Below is a small trained network, with its code and all its weights. Each question gives an input and a target symbol and asks what happens when units are switched off, that is, made to give their printed mean instead of their output.

import numpy as np


def w(rows, s, z=0):
    codes = np.array(rows[::2]) - 128.0
    scale = np.full(codes.shape[1], s)
    scale[-1] = z or s
    return codes * scale


def norm(h):
    return h / np.sqrt((h * h).mean(-1, keepdims=True) + 1e-5)


def f(y):
    return y / 2 * (1 + np.tanh(0.7978845608 * (y + 0.044715 * y**3)))


def softmax(a):
    e = np.exp(a - a.max(-1, keepdims=True))
    return e / e.sum(-1, keepdims=True)


def log_softmax(a):
    a = a - a.max(-1, keepdims=True)
    return a - np.log(np.exp(a).sum(-1, keepdims=True))


def net(x, mask):
    ids = ['ΓΔΘΛΠΣεημφψ'.index(c) for c in x.split()]
    T = len(ids)
    res = E[ids] + P[:T]
    u = 0
    for l in range(3):
        q, k, v = (norm(res) @ M[l].T for M in (Q, K, V))
        z = softmax(np.where(np.tri(T) > 0, q @ k.T / 3**0.5, -1e9)) @ v
        res = res + np.where(mask[u], z, O[l][:, -1]) @ O[l][:, :-1]
        u += 1
        y = f(norm(res) @ A[l][:, :-1].T + A[l][:, -1])
        res = res + np.where(mask[u : u + 4], y, B[l][:, -1]) @ B[l][:, :-1]
        u += 4
    return log_softmax(norm(res)[-1] @ U[:, :-1].T + U[:, -1])


Q, K, V, O, A, B = {}, {}, {}, {}, {}, {}
E = w([
[177,137,120,86],'Γ',
[157,85,117,122],'Δ',
[112,131,130,147],'Θ',
[169,92,178,233],'Λ',
[163,171,165,135],'Π',
[95,144,104,123],'Σ',
[127,165,127,124],'ε',
[88,159,254,149],'η',
[144,147,136,114],'μ',
[113,193,51,148],'φ',
[66,68,96,172],'ψ',
],0.03)
P = w([
[157,252,158,253],'0',
[149,224,170,235],'1',
[129,213,173,221],'2',
[117,198,169,216],'3',
[109,190,170,216],'4',
[80,181,180,210],'5',
[84,171,168,205],'6',
[73,151,169,197],'7',
[72,142,173,187],'8',
[63,137,175,181],'9',
[63,148,167,188],'10',
],0.0039)
Q[0] = w([
[202,224,162,85],'L0H0',
[116,200,109,47],'L0H0',
[104,244,167,216],'L0H0',
],0.011)
K[0] = w([
[226,118,187,100],'L0H0',
[197,186,67,2],'L0H0',
[181,239,139,166],'L0H0',
],0.0075)
V[0] = w([
[252,168,168,132],'L0H0',
[215,46,189,123],'L0H0',
[52,68,186,83],'L0H0',
],0.0047)
O[0] = w([
[15,117,143,117,253],'L0H0',
[254,160,109,186,147],'L0H0',
[97,108,106,145,38],'L0H0',
],0.0076,0.005)
A[0] = w([
[128,165,13,168,6],'L0N0',
[118,204,134,174,252],'L0N1',
[54,75,139,154,204],'L0N2',
[203,2,70,94,18],'L0N3',
],0.0087,0.0033)
B[0] = w([
[78,208,95,209,145],'L0N0',
[171,34,150,3,253],'L0N1',
[226,26,88,109,156],'L0N2',
[104,170,140,100,142],'L0N3',
],0.0068,0.0063)
Q[1] = w([
[143,145,62,215],'L1H0',
[77,7,47,118],'L1H0',
[105,222,119,41],'L1H0',
],0.013)
K[1] = w([
[127,192,76,235],'L1H0',
[16,61,60,99],'L1H0',
[168,250,85,45],'L1H0',
],0.011)
V[1] = w([
[117,64,154,111],'L1H0',
[96,254,72,225],'L1H0',
[126,115,80,170],'L1H0',
],0.0078)
O[1] = w([
[193,156,141,78,127],'L1H0',
[3,111,144,154,3],'L1H0',
[113,171,151,38,61],'L1H0',
],0.006,0.0045)
A[1] = w([
[179,78,102,252,3],'L1N0',
[129,139,254,188,125],'L1N1',
[81,79,175,101,77],'L1N2',
[200,108,158,102,92],'L1N3',
],0.0095,0.0026)
B[1] = w([
[153,213,97,175,139],'L1N0',
[14,13,179,151,163],'L1N1',
[254,128,154,85,115],'L1N2',
[100,198,82,183,255],'L1N3',
],0.0086,0.0062)
Q[2] = w([
[51,127,191,109],'L2H0',
[148,136,155,147],'L2H0',
[251,130,82,40],'L2H0',
],0.023)
K[2] = w([
[68,214,247,157],'L2H0',
[170,56,151,186],'L2H0',
[173,34,88,74],'L2H0',
],0.013)
V[2] = w([
[111,2,39,114],'L2H0',
[214,56,105,195],'L2H0',
[68,94,123,232],'L2H0',
],0.009)
O[2] = w([
[110,34,80,67,111],'L2H0',
[157,10,93,199,215],'L2H0',
[89,151,64,159,5],'L2H0',
],0.012,0.003)
A[2] = w([
[63,130,41,123,185],'L2N0',
[176,227,79,1,254],'L2N1',
[146,231,128,162,111],'L2N2',
[182,172,90,170,96],'L2N3',
],0.014,0.0051)
B[2] = w([
[2,171,158,126,181],'L2N0',
[60,105,126,99,254],'L2N1',
[145,160,45,128,211],'L2N2',
[74,72,87,124,158],'L2N3',
],0.013,0.0095)
U = w([
[188,178,1,53,18],'Γ',
[182,163,28,204,38],'Δ',
[254,79,150,114,252],'Θ',
[125,110,156,248,199],'Λ',
[188,229,148,199,227],'Π',
[87,62,181,10,74],'Σ',
[143,166,153,90,156],'ε',
[101,111,251,147,205],'η',
[202,188,211,62,165],'μ',
[17,174,121,159,181],'φ',
[75,27,40,165,32],'ψ',
],0.011,0.0036)

Each question gives the input, a string of symbols that net reads in full, and the target symbol t.
The units are the heads (3 rows each of Q, K, V and O) and the neurons (one row each of A and B). Each row of codes is followed by its name. A weight is (code - 128) times the scale printed after its matrix; where a second scale follows, it is the last column's (O, A, B and U).
mask holds one flag per unit, layer by layer, with each layer's heads first. A switched-off unit (its flag False) gives its mean, the last column of its rows in O or B, instead of its output. The means were averaged over made-up inputs and are rounded, as every weight is.
A unit's drop is (log p(t) with every unit on - log p(t) with that unit switched off) / (log p(t) with every unit on - log p(t) with every unit switched off).
The circuit of an input: a set's keep is (log p(t) with only the set's units on - log p(t) with every unit switched off) / (log p(t) with every unit on - log p(t) with every unit switched off). Starting from the 12 units with the biggest drops (on a tie, the unit counted first), units are removed one at a time, each time the one whose removal leaves the highest keep (on an exact tie, the one counted first), for as long as the keep stays at least 0.8.
circuit, biggest first: the units of the circuit, biggest drop first
most important unit: the unit with the biggest drop
k most important neurons: the k neurons with the biggest drops, biggest first
top k neurons in layer l: the k neurons of layer l with the biggest drops, biggest first
drop when u is switched off: that unit's drop, to one decimal
input φ Γ ψ μ, target ψ: most important unit -> L0N2
input μ Π Θ μ, target Θ: circuit, biggest first -> [L0N1 L2H0 L1H0]
input Λ Λ Λ φ Γ μ, target μ: circuit, biggest first -> [L2H0 L0N1]
input φ ψ Γ μ ε ε, target ψ: circuit, biggest first -> [L0N2 L0N1 L1H0 L2H0]
input ψ η ψ φ Γ Π φ μ Γ, target ψ: circuit, biggest first -> [L0N2 L2H0]
input Γ Γ Δ ε Σ Π Θ Π, target Π: 2 most important neurons -> [L1N1 L2N1]
input Θ Λ Γ Γ Δ, target Θ: circuit, biggest first -> [L2H0 L1H0 L0N3]
input Π φ Γ μ ε φ Σ Δ Π Δ, target Σ: 4 most important neurons -> [L0N2 L1N3 L1N1 L0N1]
input Θ Σ φ μ Γ μ φ Δ Γ μ, target Σ: 4 most important neurons -> [L1N3 L0N1 L0N2 L1N1]
input Λ Γ Θ Σ η φ μ Θ μ Π Γ, target Θ: circuit, biggest first -> [L2H0 L1H0]
input Π Σ φ Γ, target Σ: 4 most important neurons -> [L0N2 L2N1 L1N3 L2N2]
input Θ ε Θ Γ μ Σ Γ Δ, target Σ: 4 most important neurons -> [L1N3 L0N2 L1N1 L0N3]
input Γ Γ Δ μ Θ Γ Σ Γ Γ μ, target Σ: 4 most important neurons -> [L1N3 L1N1 L0N2 L2N1]
input η Γ Γ Γ Γ Σ ψ μ η Γ, target ψ: most important unit -> L1H0
input Γ φ φ Δ, target Δ: top 3 neurons in layer 0 -> [L0N1 L0N0 L0N3]
input Θ Σ Γ, target Σ: 2 most important neurons -> [L1N3 L0N2]
input Γ ε φ Γ φ μ, target μ: top 3 neurons in layer 0 -> [L0N0 L0N2 L0N1]
input ψ Γ ε Γ Π Γ ε ε ε, target ψ: 2 most important neurons -> [L0N2 L1N3]
input Π Λ Σ, target Σ: 2 most important neurons -> [L0N2 L1N3]
input Θ η Γ φ Γ, target Θ: most important neuron -> [L0N1]
input ψ Γ φ Γ Γ ε Θ φ η μ ε, target Θ: top 2 neurons in layer 0 -> [L0N2 L0N1]
input Γ η Γ Γ Π, target Π: top 2 neurons in layer 0 -> [L0N1 L0N0]
input Γ Π Θ Γ φ Θ, target Θ: drop when L2H0 is switched off -> 0.2
input μ Θ Θ Γ Δ Δ Λ Λ Σ φ ε, target Σ: drop when L1H0 is switched off -> 0.2
input Θ Λ φ ψ μ, target ψ: drop when L1N3 is switched off -> 1.9
